Below are the code and all the weights of a small trained network. Each question names an input and a class and asks about switching units off, where a switched-off unit gives its printed mean instead of its output.

import numpy as np


def w(rows, s, z=0):
    codes = np.array(rows[::2]) - 128.0
    scale = np.full(codes.shape[1], s)
    scale[-1] = z or s
    return codes * scale


def f(y):
    return np.maximum(y, 0)


def log_softmax(a):
    a = a - a.max(-1, keepdims=True)
    return a - np.log(np.exp(a).sum(-1, keepdims=True))


def net(x, mask):
    res = np.array(x, float).reshape(1, 7) / 4 @ E
    y = f(res @ A[0][:, :-1].T + A[0][:, -1])
    res = res + np.where(mask, y, B[0][:, -1]) @ B[0][:, :-1]
    return log_softmax(res[-1] @ U[:, :-1].T + U[:, -1])


A, B = {}, {}
E = w([
[106,156,132,139,138,129,124,132,131,5,138,91],'x0',
[129,127,127,130,127,128,127,127,126,128,128,129],'x1',
[91,155,179,117,114,116,117,200,127,159,129,27],'x2',
[128,127,128,129,128,128,129,128,128,128,128,128],'x3',
[128,127,128,130,127,127,128,128,129,129,128,128],'x4',
[128,127,128,129,128,129,130,128,129,129,129,128],'x5',
[190,108,231,125,143,132,137,85,128,122,107,140],'x6',
],0.018)
A[0] = w([
[117,136,55,110,130,129,126,138,127,251,135,145,213],'neuron 1',
[98,139,164,104,131,128,121,168,120,151,129,53,116],'neuron 2',
[169,120,216,122,126,131,127,103,131,234,122,162,110],'neuron 3',
[87,144,58,118,126,129,126,147,131,64,130,103,110],'neuron 4',
[166,126,133,125,140,129,134,74,130,166,126,214,166],'neuron 5',
[165,114,101,134,119,130,121,83,122,113,122,209,212],'neuron 6',
[156,127,233,131,128,131,131,107,135,54,134,128,2],'neuron 7',
[128,121,72,109,135,136,135,101,133,76,130,198,203],'neuron 8',
],0.032,0.014)
B[0] = w([
[131,129,142,144,129,128,128,120,127,123,1,134,253],'neuron 1',
[121,127,140,88,129,127,127,213,134,135,127,112,223],'neuron 2',
[129,128,179,128,128,128,128,101,126,133,252,119,239],'neuron 3',
[124,131,102,123,128,125,128,158,131,124,214,131,221],'neuron 4',
[123,126,43,75,128,132,128,158,132,135,132,117,227],'neuron 5',
[118,133,26,104,127,121,127,156,137,115,97,120,230],'neuron 6',
[128,129,129,135,127,128,128,124,127,132,12,134,206],'neuron 7',
[143,125,154,197,127,133,130,54,116,129,163,151,226],'neuron 8',
],0.033,0.049)
U = w([
[122,127,74,178,93,170,117,35,129,131,1,181,251],'0',
[86,122,60,79,93,164,110,167,153,140,209,123,161],'1',
[99,132,241,147,86,156,107,173,137,171,2,120,105],'2',
[98,114,243,115,88,169,107,131,138,191,224,96,21],'3',
[116,126,81,195,93,176,115,48,126,108,222,191,67],'4',
],0.0061,0.0027)

Each question gives the input, the list of numbers given to net, and the class t.
The units are the neurons (one row each of A and B). Each row of codes is followed by its name. A weight is (code - 128) times the scale printed after its matrix; where a second scale follows, it is the last column's (A, B and U).
mask holds one flag per neuron, in row order. A switched-off neuron (its flag False) gives its mean, the last column of its row in B, instead of its output. The means were averaged over made-up inputs and are rounded, as every weight is.
A unit's drop is (log p(t) with every unit on - log p(t) with that unit switched off) / (log p(t) with every unit on - log p(t) with every unit switched off).
The circuit of an input: a set's keep is (log p(t) with only the set's units on - log p(t) with every unit switched off) / (log p(t) with every unit on - log p(t) with every unit switched off). Starting from all 8 units, units are removed one at a time, each time the one whose removal leaves the highest keep (on an exact tie, the one counted first), for as long as the keep stays at least 0.8.
units of the circuit, in order: the units of the circuit, biggest drop first
most important unit: the unit with the biggest drop
k most important neurons: the k neurons with the biggest drops, biggest first
drop of u: that unit's drop, to one decimal
input [-5,0,1,4,6,-7,-6], class 2: 2 most important neurons : neuron 6; neuron 8
input [0,4,3,-5,6,-7,3], class 3: most important unit : neuron 1
input [1,-4,-6,1,7,-8,3], class 0: 3 most important neurons : neuron 4; neuron 8; neuron 2
input [3,-1,0,6,3,-5,0], class 4: 4 most important neurons : neuron 1; neuron 2; neuron 5; neuron 6
input [0,-4,4,0,-5,-6,2], class 3: 3 most important neurons : neuron 1; neuron 6; neuron 5
input [1,7,-5,-1,3,-4,-1], class 4: 2 most important neurons : neuron 1; neuron 8
input [0,-8,6,3,3,-2,5], class 3: 3 most important neurons : neuron 1; neuron 3; neuron 6
input [0,-2,4,-3,-5,-5,4], class 3: 2 most important neurons : neuron 1; neuron 3
input [1,5,8,7,8,-4,2], class 2: 2 most important neurons : neuron 4; neuron 3
input [-1,3,8,4,-1,2,1], class 3: 4 most important neurons : neuron 1; neuron 6; neuron 7; neuron 5
input [7,-4,-2,-7,-3,6,0], class 4: 2 most important neurons : neuron 1; neuron 4
input [4,4,0,-4,4,-3,-5], class 4: 3 most important neurons : neuron 5; neuron 2; neuron 6
input [7,-6,0,4,-2,7,-7], class 4: 4 most important neurons : neuron 5; neuron 8; neuron 6; neuron 2
input [-6,2,2,7,-1,-2,8], class 3: units of the circuit, in order : neuron 3
input [7,-1,1,5,3,-5,5], class 2: 2 most important neurons : neuron 6; neuron 8
input [-6,7,1,2,-7,8,4], class 3: 2 most important neurons : neuron 3; neuron 6
input [8,-1,-7,-1,-2,-3,-2], class 4: drop of neuron 8 : 1.5
input [-2,-8,-6,1,-1,1,-7], class 0: drop of neuron 1 : 0.4
input [3,7,1,-2,-7,2,5], class 2: drop of neuron 8 : 0.3
input [7,8,-8,6,-7,6,3], class 0: most important unit : neuron 7
input [0,1,8,6,5,3,6], class 3: drop of neuron 1 : 1.7
